(in the rows, 128 means zero)
Known rows:
skavomo: [132 116 126 127 131 125 139 137 129 125 124 124 129 130 121 126 130 125
 120 126 126 129 124 133 130 117 123 126 138 142 129 116 129 120 131 129
 124 129 131 124 134 122 122 120 127]
flokam: [131 133 130 127 136 134 119 123 126 129 131 127 128 128 124 132 129 132
 128 127 133 125 125 125 129 131 127 128 121 126 128 137 124 133 127 130
 125 125 127 129 129 129 130 119 125]
rutrus: [124 126 123 123 119 123 136 134 142 123 125 124 127 127 129 127 133 126
 125 129 128 127 126 127 124 128 123 130 134 129 130 117 128 135 130 122
 135 126 125 128 123 117 124 129 127]
brogri: [129 125 127 127 132 129 123 128 134 126 133 126 130 129 125 132 131 128
 127 129 131 126 125 128 124 131 126 127 125 129 131 128 124 133 128 127
 129 125 126 128 125 123 127 119 126]
timir: [131 136 133 127 137 132 163 117 139 123 132 130 101 131 134 137 122 163
 132 142 129 123 133 145  97 158 120 138 118 125 141 111 141 138 141 140
 125 130 142 123 124 140 125 153 127]
lisekli: [123 120 124 126 121 125 135 128 133 127 131 124 127 127 135 125 132 134
 120 121 130 131 127 125 128 145 125 130 131 124 123 116 125 134 131 122
 133 125 124 132 129 123 126 130 131]
duflal: [127 131 127 124 127 126 130 127 133 127 124 126 130 126 126 126 131 130
 125 125 130 128 126 125 130 132 127 129 128 125 124 124 131 134 130 128
 127 125 126 130 126 125 128 125 128]
ritrupak: [125 150 128 135 114 126 123 129 140 132 126 129 130 127 124 130 128 130
 135 136 130 123 131 123 122 126 125 134 121 125 137 133 130 135 129 129
 133 130 128 128 119 122 130 141 131]
raklu: [127 136 129 129 129 128 122 125 139 129 133 124 132 127 123 128 130 129
 128 125 132 125 125 124 130 130 126 130 123 124 129 133 126 135 129 128
 129 126 126 129 126 124 130 121 126]
mabrin: [129 126 126 126 128 129 126 132 133 123 133 126 126 130 130 133 130 125
 124 131 129 124 126 128 122 124 126 128 128 134 138 123 123 133 126 123
 131 126 127 127 127 122 124 120 125]
giklel: [124  77 130 153 118 111 114 122 149 135 160 128 145 137 134 130 122 123
 134 145 127 139 132 113 140 129 124 116 123 167 131 132 131 122 124 136
 126 135 131 123 134 140 151 150 146]
robrol: [126 130 134 126 149 131  84 125 147 130 139 137  98 109 127 125 127  76
 130 141 126 128 140 138 119 128 148 134 122 116 115 162 110 125 123 126
 117 124 116 137 155 126 119 168 117]
guplon: [130 149 130 131 128 131 121 127 124 135 123 125 135 126 120 124 127 133
 126 119 130 125 126 124 136 130 127 130 122 127 128 129 129 124 131 133
 125 129 131 129 131 130 129 125 128]
gasis: [129 120 126 123 132 131 135 129 117 123 125 127 128 130 135 130 129 133
 118 123 131 130 128 126 129 142 128 128 130 135 127 116 121 128 127 125
 128 125 128 130 137 128 129 119 129]
klemek: [122  59 128 148 114 107 118 126 154 129 170 127 143 139 139 136 125 121
 131 153 127 138 133 116 129 131 123 115 126 168 136 129 126 127 122 129
 132 133 128 121 128 132 147 146 145]
sebrul: [123 155 134 132  94 122 107 127 115 134 154 130 122 118 120 124 122 141
 141 110 130 123 122 129 139 103 128 137 131 113 152 148 136 135 126 120
 149 131 139 130 120 125 139 121 132]
pagrar: [126 144 131 129 123 131 121 123 110 134 132 130 138 126 127 124 124 138
 138 116 128 130 126 126 140 120 130 126 128 110 127 141 133 125 126 127
 130 130 131 131 119 136 132 113 128]

Facts:
bapul: trufer flale
bisam: roga stisken
bitrol: trufer getrem
bizenun: gitral bapul; roga vilar; trufer bredagel
boflan: gitral robrol; roga skestavim; trufer flegelin
boli: gitral gugi; roga plilu
bopos: roga nimo; trufer zula,bripun
braletren: roga skofli; trufer flegelin,plakik,klusi,nimo
bredagel: roga skirazo
bredren: roga grulon
bretrim: roga skupila; trufer flale,kloflu,bopos
bripun: roga nitus; trufer vofa
brofipen: roga mogu
brogri: roga soklak; trufer rutrus,fotol
brufum: roga moler
brupem: gitral skofli; roga gugi
buflus: roga plilu
burik: roga nitus; trufer druskir
dapus: roga vifes; trufer stagi,vofa
deplale: roga soklak; trufer vovor,plakik
digrer: trufer guplon,vilar
dresko: roga skirazo
dristi: roga soklak; trufer tusidrom
droku: roga skostigir; trufer flegelin
druki: gitral libres; roga nimo; trufer bopos
druplun: gitral robrol; roga stisken
druskir: roga vurodrir; trufer zula,nimo
duflal: roga vifes; trufer zula
dustok: gitral bisam; roga skofli; trufer plakik
fatre: roga vurodrir
feflifles: roga bitrol; trufer bripun
fekle: roga skofli; trufer zula,feflifles,tusidrom,ritrupak
fetrul: roga stisken; trufer guplon,rumal
flale: roga skostigir; trufer bripun
flegelin: roga vifes
fleplom: roga skestavim
flimo: roga plilu; trufer zula,plakik,giklel
flokam: roga kizelan; trufer flegelin,dapus
fotron: roga nitus; trufer studis
gasis: roga nitus; trufer druskir,goti,vilar
gerar: gitral robrol; roga bitrol; trufer kloflu,dustok,ritrupak
gesam: gitral skofli; roga sotrik; trufer ledidri
getrem: trufer stisken
gigri: roga skestavim
giklel: gitral sebram; roga stafla
goti: roga klolum
gredrasko: roga skirazo; trufer fekle
greflon: gitral kloflu; roga nimo
gruma: roga getrem
gugi: trufer stagi,plakik
gunas: roga vurodrir; trufer stagi,stisken
guplon: roga skestavim
kaplem: roga sotrik; trufer patam,vofa
katri: roga getrem; trufer plakik
kepo: roga mogu; trufer goti
klamorek: trufer klemek
klastak: gitral skagrak; roga skestavim
klatru: roga skostigir; trufer plakik,bripun
klemek: gitral sebram; roga drapom; trufer plakik
klesatrus: roga skofli; trufer traplos,vovor,pagrar,tusidrom
kloflu: roga grulon
klolum: trufer plakik
klusi: gitral robrol; roga drapom; trufer plakik,tusidrom,vofa
koru: trufer sebrul,brufum
kostir: gitral tedistis; roga koru; trufer tusidrom
kuru: roga plilu; trufer bripun,boflan
ledidri: roga klamorek; trufer plakik
libres: gitral robrol; roga skupila; trufer stagi
lisekli: roga nitus
litradrer: roga faku; trufer plakik,skavomo
logu: gitral skagrak; roga skupila; trufer vovor,giklel
lovi: gitral skagrak; roga skofli
ludral: roga vifes; trufer duflal
mabrin: roga sotrik; trufer flale,zega
maflurus: roga mogu; trufer bopos
mebi: gitral sotrik; roga skestavim; trufer zula,gugi
metol: gitral digrer; roga drapom; trufer bripun
midren: roga klamorek
mogu: trufer sogal
moler: trufer skadruk
mosi: gitral skofli; roga nitus; trufer nitus
mosom: gitral skupila; roga drapom
nidril: gitral klamorek; roga sotrik; trufer revu,gredrasko
nimo: trufer vofa
patam: gitral sebram; roga digrer; trufer zula
pazal: roga gugi
pedin: roga klamorek; trufer boflan
plakik: roga plilu
plakluklal: roga getrem; trufer zonum
pledeber: gitral libres; roga nimo
pleflor: roga mogu; trufer stisken,drapom
pletron: gitral mogu; roga mogu
pletror: gitral skobre; roga stafla; trufer vofa
plilu: trufer stalal,dristi
plipal: gitral bapul; roga pagrar; trufer bredagel,plakluklal
plokan: roga gugi; trufer maflurus
ploklaster: roga bitrol; trufer gugi
pluplun: roga klamorek; trufer skofli,gerar
pobom: roga bitrol; trufer tresulom,boflan
potro: roga soklak
povon: gitral robrol; roga mogu; trufer drapom
raklu: roga faku; trufer tusidrom,ritrupak
refadras: roga skupila; trufer gugi
retos: roga klamorek
revu: roga plilu
ritrupak: gitral mogu; roga plilu
robrol: gitral kloflu; roga mogu; trufer plakik,giklel
rumal: roga skostigir; trufer dapus
rutrus: roga getrem; trufer vurodrir
saflek: gitral skupila; roga skagrak; trufer zula
sebram: roga skofli
sevil: gitral mogu; roga plilu
skadruk: gitral libres; roga fotol; trufer plakik,denar
skavomo: roga nimo; trufer flegelin,dapus,boflan
skestavim: trufer brufum,suzel
skostigir: trufer bripun
sogal: roga klamorek
sotrik: trufer vofa
stafla: trufer vovor
stagi: gitral skofli; roga mogu; trufer bripun
stalal: roga nitus; trufer dristi,raklu
statrel: gitral libres; roga gugi; trufer gruma,tusidrom
stebenu: roga skirazo
stestisun: gitral robrol; roga nimo; trufer pletror,plakik,sotrik,mebi
stoski: gitral robrol; roga skobre; trufer tazagron,flale
studis: gitral robrol; roga skirazo
suzel: roga bitrol
tapatrek: roga nimo; trufer todo
tazagron: roga klamorek; trufer kaplem
tedistis: roga sotrik; trufer vovor,refadras,plilu
tegek: gitral nimo; roga stisken; trufer sebram
tegran: roga soklak; trufer klemek
timir: gitral skofli; roga skobre; trufer plakik
todo: gitral vifes; roga pofel
togir: gitral sotrik; roga mogu; trufer zula,truste
torak: gitral mogu; roga soklak; trufer flegelin,digrer
tosu: roga bitrol; trufer klusi
traplos: roga nitus; trufer plakik
trate: gitral fotol; roga moler
tredu: gitral sebrul; roga digrer; trufer skagrak,guplon
tresulom: gitral sebram; roga sebrul; trufer guplon
trigros: roga stisken; trufer torak,denar,soklak,zega
truste: roga getrem
tubram: roga stisken; trufer bredren
tudran: roga bapul
tukeske: roga vifes; trufer bripun,tubram
tusidrom: roga skobre; trufer flegelin,plakik,vofa
tuso: trufer plakik,goti,zega
vifes: trufer zega
vilar: trufer bripun
vofa: roga tuso; trufer plakik
vogre: gitral kloflu; roga klolum; trufer tegran
vovor: gitral sebram; roga denar; trufer plakik
vufe: roga drapom; trufer bredagel
vurodrir: trufer plakik
zedak: gitral bitrol; roga pofel; trufer tresulom
zega: gitral libres; roga stafla
zere: roga drapom; trufer tusidrom
zilok: roga nimo
zofatris: gitral plokan; roga getrem; trufer tegran
zoma: roga skupila
zonum: roga getrem
zula: roga gugi


The same things again, as new rows of numbers:
Known rows:
stalal: [129 134 139 134 126 150 127 134 126 136 136 114 153 136 138 132 148 137
 155 118 109 130 129 132 142 124 128 119 141 137 136 125]
pleflor: [106  82 100 132 129 145 126 187 126 140 119 145 148 138 138 123 113 131
 169 126 181 113 135  92 106 124  93 131 139 109  97 111]
pofel: [124 174 119 134 132 102 114  96 138 133 129 121 120 133 140 123 137 101
 153 128 127 118 128 118 132 128 121 121 117 126 148 120]
guplon: [143 158 101 126 130 156 120 122 124 112 129 119 137 126 126 127 147 128
 144 121 116 142 128 148 124 138 127 127 134 121 124 121]
vogre: [131  69 207 117 124 120 132 114 126 129 125 156 142 143  96 132 115 140
 131 144 147 140 118  85 133 110 141 135 114 136 146 161]
nitus: [119 216 130  81 122 117 130  61 141 203 155 105 134 138 149 153 127 107
 161  92 131  95 139 113 173 148 147  94 148 122 159 105]
plipal: [116  82 153 113 122 120 143 133 129 148 130 141 112 125 123 136  98 139
  79 133 139 123 132 128 138 131 139 141 127 130 117 133]
skofli: [136 216 174 129 144 140  99  94 140 114 148 143 125 136 148 116 150  94
 136 126 120 135 108 112 152 153 142 139 111 118 100 119]
povon: [ 93  58 114 113 131 166 151 205 129 156 106 127 124 111 112 137  64 167
 165 139 173 110 111  30  82 142 101 140 132 124 107 125]
traplos: [129 132 140 134 125 148 129 135 125 135 137 115 154 135 138 133 148 137
 155 118 111 130 129 131 141 123 128 118 141 137 135 126]
ledidri: [137 133 116 134 128 139 124 127 119 107 131 128 136 129 126 126 138 120
 142 129 127 130 129 138 126 126 127 123 128 128 128 130]
skobre: [124 173 120 133 131 101 114  96 138 132 130 121 120 134 140 123 136 100
 151 129 127 119 128 119 132 128 121 123 116 126 148 119]
skavomo: [142 126 118 137 132 128 150 149 134 122 131 123 136 129 122 113 142 127
 148 124 127 138 138 144 109 125 133 115 147 126 126 132]
timir: [116  88 216 136 135 142 131 157 130 126 142 163 119 130 138 121 113 138
  68 142 129 133 112 115 152 137 149 157 120 136  76 140]
gigri: [130 130 114 132 127 136 128 132 121 121 130 130 133 130 129 126 136 124
 140 126 134 126 131 138 127 125 127 118 134 127 127 128]
braletren: [123 109 121 144 127 130 126 140 120 118 128 132 129 131 133 121 135 125
 135 131 131 123 131 140 128 117 125 118 133 135 129 132]
truste: [146 159 104 123 129 155 120 116 121 105 131 122 139 127 122 128 145 123
 146 123 120 141 127 144 123 137 128 127 129 120 127 124]

Rows:
No name comes twice in this set of rows, the named rows included.
[122 108 207 123 135 151 132 149 131 128 144 160 120 129 135 125 114 135
  72 135 131 137 113 116 151 146 150 158 120 129  74 135] : brupem
[142 161 129 140 139  86 156 125 159 136 133 113 123 133 126 103 145 102
 164 128 121 137 140 129 100 127 133 114 140 124 147 127] : nimo

Now the same things, written a new way:
Known rows:
metol: [138 120 149 149 113 153 130 128 126 126 134  99 128 149  99 148 126 130
 130 105 111 120 135 117 160 150 146 136 119]
mosom: [142 134 127 177 132 147 149 116 141 134 114 107 106 134 124 120 129 111
 110 118 125 115  96 120 145 138 130 151 134]
skupila: [120 143 119 129 136 122 137 106 149 136 115  95 115 135 129 128 140 120
  95 132 108 130 131 136 108 130 140 156 145]
saflek: [146 118 149 157 104 152 165 138 121 141 123 123 137 116 117 108 100 116
 124 125 113 106 133 116 135 148 145 138 136]
tapatrek: [115 134 134 118  82 121 130  98 143 118 137 140 117 119 122 137  88 121
 108 114 129 131 128 131 136 151 142 115 153]
brupem: [149 120 145 174 147 221 130 105 122 135 116 126 132 125 103  96 150 102
  68 157 166 137 110 100 163 128  99 162 143]
skofli: [129 127 139 126 154 201 117  97 126 139 114 117 140 128 106 104 165 111
  49 173 152 153 147 111 127 120 103 171 157]
togir: [149 145 151 176  94 159 177 145 150 138 123 142 152 127 133 119 132 106
 116 122 108 114 159 118 146 149 159 134 145]
zofatris: [129 117 145 164 120 146 150 130 123 123 134 129 123 135 111 128 120 124
 122 106 109 107 124 127 150 154 128 149 147]
fatre: [117 138 115 144 125 134 135 104 155 134  97 117 110 144 132 130 124 112
 114 120 123 127 122 130 124 151 130 133 137]
katri: [104 115 136 129 108 142 146 126 144 139 106 136 141 136 114 164 117 142
 108  88 122 104 135 150 128 143 109 127 141]
rumal: [110 120 133 133 112 133 137 112 138 115 121 135 132 142 119 136 116 118
 123 115 106 122 149 144 134 166 134 128 151]
deplale: [105 118 134 131 104 143 143 120 146 134 112 136 145 136 117 155 113 139
 110  97 119 108 133 148 128 147 117 126 141]
potro: [116 135 115 143 127 135 135 105 153 134  95 118 107 146 130 129 124 111
 115 118 123 126 123 130 125 152 128 134 138]
vifes: [111 128 136 118 119 123 136 118 135 125 136 114 138 135 121 135 130 133
 104 127  93 124 156 143 111 144 143 151 155]
tredu: [132 120 143 166 113 147 147 124 129 121 139 125 131 132 115 125 121 123
 118 116 109 111 119 130 148 153 136 145 143]
nitus: [118 149 112 141 124 127 108 108 137 136 109  87 131 126 144 122 139 120
  93 156 105 131 125 156 108 143 146 155 121]

Rows:
No name comes twice in this set of rows, the named rows included.
[119 115 136 125 107 134 152 123 133 129 104 138 134 129 120 122 101 108
 130 123 109 117 161 136 122 164 137 122 148] : fekle
[162  75 155 152  89  71 134 146 160 126 122 167 111 120  72 104 185 114
 108 115 107  83  99 163 166 122 120 130  93] : klusi
[134 122 146 179 124 156 155 123 120 111 147 121 132 130 114 131 117 118
 120 114 108 108 111 132 159 154 133 155 155] : torak
[113 122 136 122 108 141 123 117 138 124 119 116 131 155 110 151 119 129
 131 109 109 129 156 129 139 163 143 122 130] : tukeske
[155 133 173 162 114 239 125 128 132 127 138 130 172 153  90 138 177 114
  79 143 148 152 179  92 192 138 135 140 131] : stagi
[149 112 127 181 133 154 157  90 171 131 128  98 139 152 119 106 122 113
 122 127 123 115  82 121 132 135 137 135 128] : boli
[122  96 137 134 101 152 159 102 168 141 119 124 177 145 115 127  95 133
 128 117 118 109 128 138 107 145 132 107 132] : flimo
[110 124 141 112 110 129 141 124 141 140 130 113 154 127 116 154 128 148
  93 114 103 114 149 150 109 126 131 146 144] : gugi
[122 148 117 129  99 117 129  88 158 129 115 125  95 121 132 131  98 111
  99 120 143 137 103 123 131 139 138 120 144] : zilok
[122 118 138 124  99 137 152 128 132 139 103 135 138 126 123 117  96 112
 131 126 110 117 162 129 115 162 143 119 142] : druskir
[114 113 133 131 115 126 147 112 136 111 113 143 130 132 120 132 113 102
 123 120 106 118 152 153 134 164 131 127 158] : dristi
[110 118 133 133 111 134 142 115 138 120 114 138 133 138 119 136 112 119
 122 114 109 117 147 145 131 162 129 128 151] : klesatrus
[107 124 138 114 108 129 143 123 146 142 128 114 159 124 117 163 132 153
  84 108 107 110 140 158 109 118 123 146 144] : vurodrir
[111 118 133 131 112 134 140 115 138 121 114 134 132 139 119 138 114 118
 123 112 109 119 146 142 132 161 131 127 147] : tosu
[118 128 142 101 116 127 118 119 135 128 136  89 138 152 105 155 138 140
 113 122  94 135 171 131 122 140 157 141 129] : skostigir

Now the same things, written a new way:
Known rows:
feflifles: [101 108 139 153 140 131 189 112 134 138 110 127 139  85 131 154 139 150
 153 170 157 113  86 129  97 131]
mosom: [147 129 164 140 162 144 134 125 124 157  94 141 143  97 138 168 219 163
 158 176 147 157  95 114  92 111]
ledidri: [117  94 148 153 144 138 166 121 132 154  85 116 172  78 134 149 124 150
 160 187 141 129  76 112 124 134]
vogre: [148 100 163 131 142 148 156 145 113 148  81 117 148 108 132 167 202 167
 154 183 129 170  92 113 114 119]
kostir: [143  98 148 133 138 147 153 139  96 154  79 123 144  99 132 179 184 155
 146 174 129 149  93 119 101 123]
brofipen: [127 128 165 144 152 148 154 101 153 156 107 129 144  84 131 146 134 176
 147 182 169 126 101 102 108 109]
pledeber: [167 127 139 132 166 147 110 155 105 172  69 164 124  86 145 140 196 159
 153 197 189 164  88 102  40 121]
zilok: [105 127 154 131 160 152 173 104 151 162 100 135 158  96 140 131 139 162
 156 185 171 153  88 111  87 107]
druki: [153 108 136 137 135 135 135 180  96 154  78 157 109  90 141 152 190 145
 145 172 189 146  91 122  25 133]
traplos: [113  95 125 158 147 145 158 121 131 144  69 102 167  68 125 147 119 151
 159 186 139 140  83 129 117 107]
fleplom: [117 131 162 146 160 150 166  95 147 156 100 124 149  86 136 135 151 158
 162 182 161 133  85 108 104 113]
logu: [144  90 166 136 134 144 136 153 101 162  72 111 149  97 136 171 195 153
 142 171 124 160  91 117 100 117]
mabrin: [110 107 163 146 139 151 187 104 125 147 101 114 134  91 130 147 128 151
 149 162 157 125  88 122  98 122]
druplun: [167 141 162 129 146 168 184 151 135 117  88 146 123 125 129 157 226 191
 180 181 161 196  84 102 122 132]
flegelin: [106 128  85 150 167 135 169  93 130 141 107 149 170  78 129 169 136 154
 157 215 149 119  82 118 121 137]
stisken: [107 101 137 181 186 105 176  95 149 152 130 121 145  89 140 119 172 174
 186 217 162 118  93 120 100 127]
bapul: [105 110 154 158 135 139 187 107 124 149 110 113 127  88 132 148 143 148
 155 170 158 120  97 126  94 123]

Rows:
No name comes twice in this set of rows, the named rows included.
[164 137 101 130 151 163 206 141 109 107  88 157 122 129 122 181 206 186
 173 201 152 178  78 110 131 151] : boflan
[119  98 145 147 148 151 197  96 110 152  94 106 135  94 126 151 119 153
 147 173 154 127  87 115 100 127] : flokam
[140 110 153 109 189 130 156 112 140 166  73 146 128  90 160 184 241 163
 143 152 104 172 119 132 116 115] : brupem
[137 139 138 142 146 152 146  90  85 140 142 130 176 142 113 221 222 178
 146 197 137 143  89 118  84  93] : tresulom
[167 147 143 131 154 165 181 153 140 119  87 153 126 119 130 157 231 193
 185 196 160 195  83 104 126 133] : studis
[122 105 159 146 134 150 170 109 139 152  99 116 136  86 131 156 116 169
 140 171 158 119  98 107 106 119] : kepo
[109  96 126 156 155 131 186 103 126 144 104 122 149  88 132 153 133 154
 158 190 157 115  84 124 107 134] : dapus
[123 117 142 151 118 129 117 147 113 141 134 125 210 123 120 203 231 172
 160 216 121 147  83 126 105  96] : giklel
[143  98 149 144 140 132 168 131 103 139 101 128 125 111 131 178 200 159
 147 163 141 137  95 130  81 128] : metol
[113 118 151 155 159 138 182 100 141 146 111 125 143  88 132 143 151 157
 163 176 166 122  87 118  98 119] : tubram
[109 106 158 147 136 151 176 110 122 163  86 104 151  79 130 140 128 147
 158 186 146 141  93 111 117 123] : moler
[113 108 127 154 157 140 189  91 121 146 108 122 140  93 130 154 131 158
 156 181 160 121  87 117 105 130] : rumal
[103 128 117 155 151 142 166 100 131 155  98 131 162  75 133 151 139 153
 165 212 148 131  88 111 124 129] : denar

